Here is a tiny trained network, its code and every weight. The questions are about switching its units off for an input and a target symbol, where a switched-off unit gives its printed mean instead of its output.

import numpy as np


def w(rows, s, z=0):
    codes = np.array(rows[::2]) - 128.0
    scale = np.full(codes.shape[1], s)
    scale[-1] = z or s
    return codes * scale


def norm(h):
    return h / np.sqrt((h * h).mean(-1, keepdims=True) + 1e-5)


def f(y):
    return np.maximum(y, 0)


def softmax(a):
    e = np.exp(a - a.max(-1, keepdims=True))
    return e / e.sum(-1, keepdims=True)


def log_softmax(a):
    a = a - a.max(-1, keepdims=True)
    return a - np.log(np.exp(a).sum(-1, keepdims=True))


def net(x, mask):
    ids = ['ΓΞΠΣΨΩαβδεηλμτφ'.index(c) for c in x.split()]
    T = len(ids)
    res = E[ids] + P[:T]
    r = norm(res)
    for j in range(2):
        rows = slice(3 * j, 3 * j + 3)
        q, k, v = (r @ M[0][rows].T for M in (Q, K, V))
        z = softmax(np.where(np.tri(T) > 0, q @ k.T / 3**0.5, -1e9)) @ v
        o = O[0][rows]
        res = res + np.where(mask[j], z, o[:, -1]) @ o[:, :-1]
    y = f(norm(res) @ A[0][:, :-1].T + A[0][:, -1])
    res = res + np.where(mask[2:6], y, B[0][:, -1]) @ B[0][:, :-1]
    return log_softmax(norm(res)[-1] @ U[:, :-1].T + U[:, -1])


Q, K, V, O, A, B = {}, {}, {}, {}, {}, {}
E = w([
[153,85,131,85],'Γ',
[151,79,139,75],'Ξ',
[177,128,124,125],'Π',
[64,10,148,93],'Σ',
[161,123,112,123],'Ψ',
[167,120,133,108],'Ω',
[168,103,131,97],'α',
[175,109,144,99],'β',
[157,62,132,70],'δ',
[160,74,206,75],'ε',
[182,42,115,59],'η',
[152,147,119,131],'λ',
[220,128,212,145],'μ',
[243,81,154,96],'τ',
[69,156,239,141],'φ',
],0.014)
P = w([
[140,209,108,25],'0',
[132,190,113,43],'1',
[130,162,125,50],'2',
[145,133,126,60],'3',
[141,112,134,76],'4',
[138,93,139,94],'5',
[144,76,138,111],'6',
[154,60,131,140],'7',
[165,40,123,166],'8',
[158,2,129,168],'9',
],0.0093)
Q[0] = w([
[81,140,191,121],'h0',
[79,107,49,123],'h0',
[68,208,69,202],'h0',
[253,36,83,90],'h1',
[227,120,152,97],'h1',
[151,147,92,160],'h1',
],0.018)
K[0] = w([
[68,180,50,188],'h0',
[228,204,164,129],'h0',
[135,248,49,4],'h0',
[135,39,237,219],'h1',
[79,53,142,241],'h1',
[97,84,136,82],'h1',
],0.012)
V[0] = w([
[167,195,144,142],'h0',
[2,144,198,147],'h0',
[104,220,187,158],'h0',
[60,165,251,106],'h1',
[70,134,124,159],'h1',
[229,114,127,186],'h1',
],0.016)
O[0] = w([
[194,149,123,167,98],'h0',
[100,68,235,221,154],'h0',
[188,122,176,220,103],'h0',
[108,71,111,250,254],'h1',
[116,185,123,162,56],'h1',
[184,101,194,93,110],'h1',
],0.014,0.011)
A[0] = w([
[65,248,154,11,181],'n0',
[204,74,234,130,251],'n1',
[38,105,62,112,217],'n2',
[170,225,61,190,91],'n3',
],0.015,0.0032)
B[0] = w([
[98,120,152,250,215],'n0',
[125,111,37,163,254],'n1',
[148,130,202,93,242],'n2',
[90,106,232,82,141],'n3',
],0.02,0.0092)
U = w([
[149,122,84,88,182],'Γ',
[185,74,208,95,54],'Ξ',
[202,70,46,122,104],'Π',
[94,160,205,118,150],'Σ',
[93,131,113,140,13],'Ψ',
[109,164,99,125,167],'Ω',
[112,116,124,134,2],'α',
[97,139,99,137,22],'β',
[123,147,156,132,150],'δ',
[33,128,69,102,114],'ε',
[123,158,131,134,101],'η',
[85,124,76,88,103],'λ',
[156,117,108,133,88],'μ',
[141,150,130,127,125],'τ',
[147,98,131,249,190],'φ',
],0.013,0.0046)

Each question gives the input, a string of symbols that net reads in full, and the target symbol t.
The units are the heads (3 rows each of Q, K, V and O) and the neurons (one row each of A and B). Each row of codes is followed by its name. A weight is (code - 128) times the scale printed after its matrix; where a second scale follows, it is the last column's (O, A, B and U).
mask holds one flag per unit, heads first, then neurons. A switched-off unit (its flag False) gives its mean, the last column of its rows in O or B, instead of its output. The means were averaged over made-up inputs and are rounded, as every weight is.
A unit's drop is (log p(t) with every unit on - log p(t) with that unit switched off) / (log p(t) with every unit on - log p(t) with every unit switched off).
The circuit of an input: a set's keep is (log p(t) with only the set's units on - log p(t) with every unit switched off) / (log p(t) with every unit on - log p(t) with every unit switched off). Starting from all 6 units, units are removed one at a time, each time the one whose removal leaves the highest keep (on an exact tie, the one counted first), for as long as the keep stays at least 0.8.
circuit, biggest first: the units of the circuit, biggest drop first
most important unit: the unit with the biggest drop
k most important neurons: the k neurons with the biggest drops, biggest first
heads that matter: for each layer, one digit per head in row order, 1 if its drop is at least 0.15 and else 0, layers parted by /
input τ Ξ ε φ φ η δ Ψ λ, target Σ: circuit, biggest first : h0; n1; n0; h1
input δ η ε δ Ω ε β, target Ξ: circuit, biggest first : h0; n2
input Γ Σ φ, target Σ: most important unit : h0
input Π Ω δ ε, target Ξ: circuit, biggest first : h0; n2
input δ Ξ α, target ε: heads that matter : 11
input ε Π Ψ, target Ξ: heads that matter : 00
input μ δ ε, target Π: circuit, biggest first : h1; n0; n1
input φ ε Σ α, target Σ: heads that matter : 00
input μ Σ Ψ, target Σ: circuit, biggest first : n2; n1; h1
input β Ψ μ ε, target Π: heads that matter : 01
input λ Σ ε, target Σ: heads that matter : 01
input Ω Ω α Ψ φ ε δ μ, target Π: circuit, biggest first : h1; n1; h0
input Ω Ψ Ξ ε α, target Ξ: heads that matter : 10
input δ δ Π δ Π β ε δ μ α, target Π: heads that matter : 01
input η δ μ Σ φ, target Σ: heads that matter : 10
input φ α φ Γ Ω Ψ δ μ η Ψ, target Π: heads that matter : 01
input φ μ ε Γ, target Π: heads that matter : 11
input δ Γ φ Ξ δ α Γ, target ε: circuit, biggest first : h0
input Ψ Γ φ μ Ω Σ λ, target Σ: circuit, biggest first : n2; n1; h1
input ε β Σ Ω, target Σ: most important unit : n2
input δ μ Ω, target Π: circuit, biggest first : h1; h0
input α μ ε δ Ω, target Ξ: 2 most important neurons : n1; n2
input φ Ω μ β ε Ω, target Ξ: 2 most important neurons : n2; n1
input δ η α μ μ Σ β, target Σ: circuit, biggest first : n2; h0; n1
input Ω φ α ε α Σ τ Ξ Ω, target Σ: circuit, biggest first : h0; n1; n0; h1
input α Ω Σ Ξ, target Σ: circuit, biggest first : n2; n1; h1
input φ μ β δ, target Π: circuit, biggest first : h0
input φ δ ε δ, target Ξ: circuit, biggest first : n2; h0
input τ Ψ φ η ε δ Σ Ξ, target Σ: 3 most important neurons : n2; n1; n0
input φ δ Ξ ε μ, target Π: heads that matter : 00
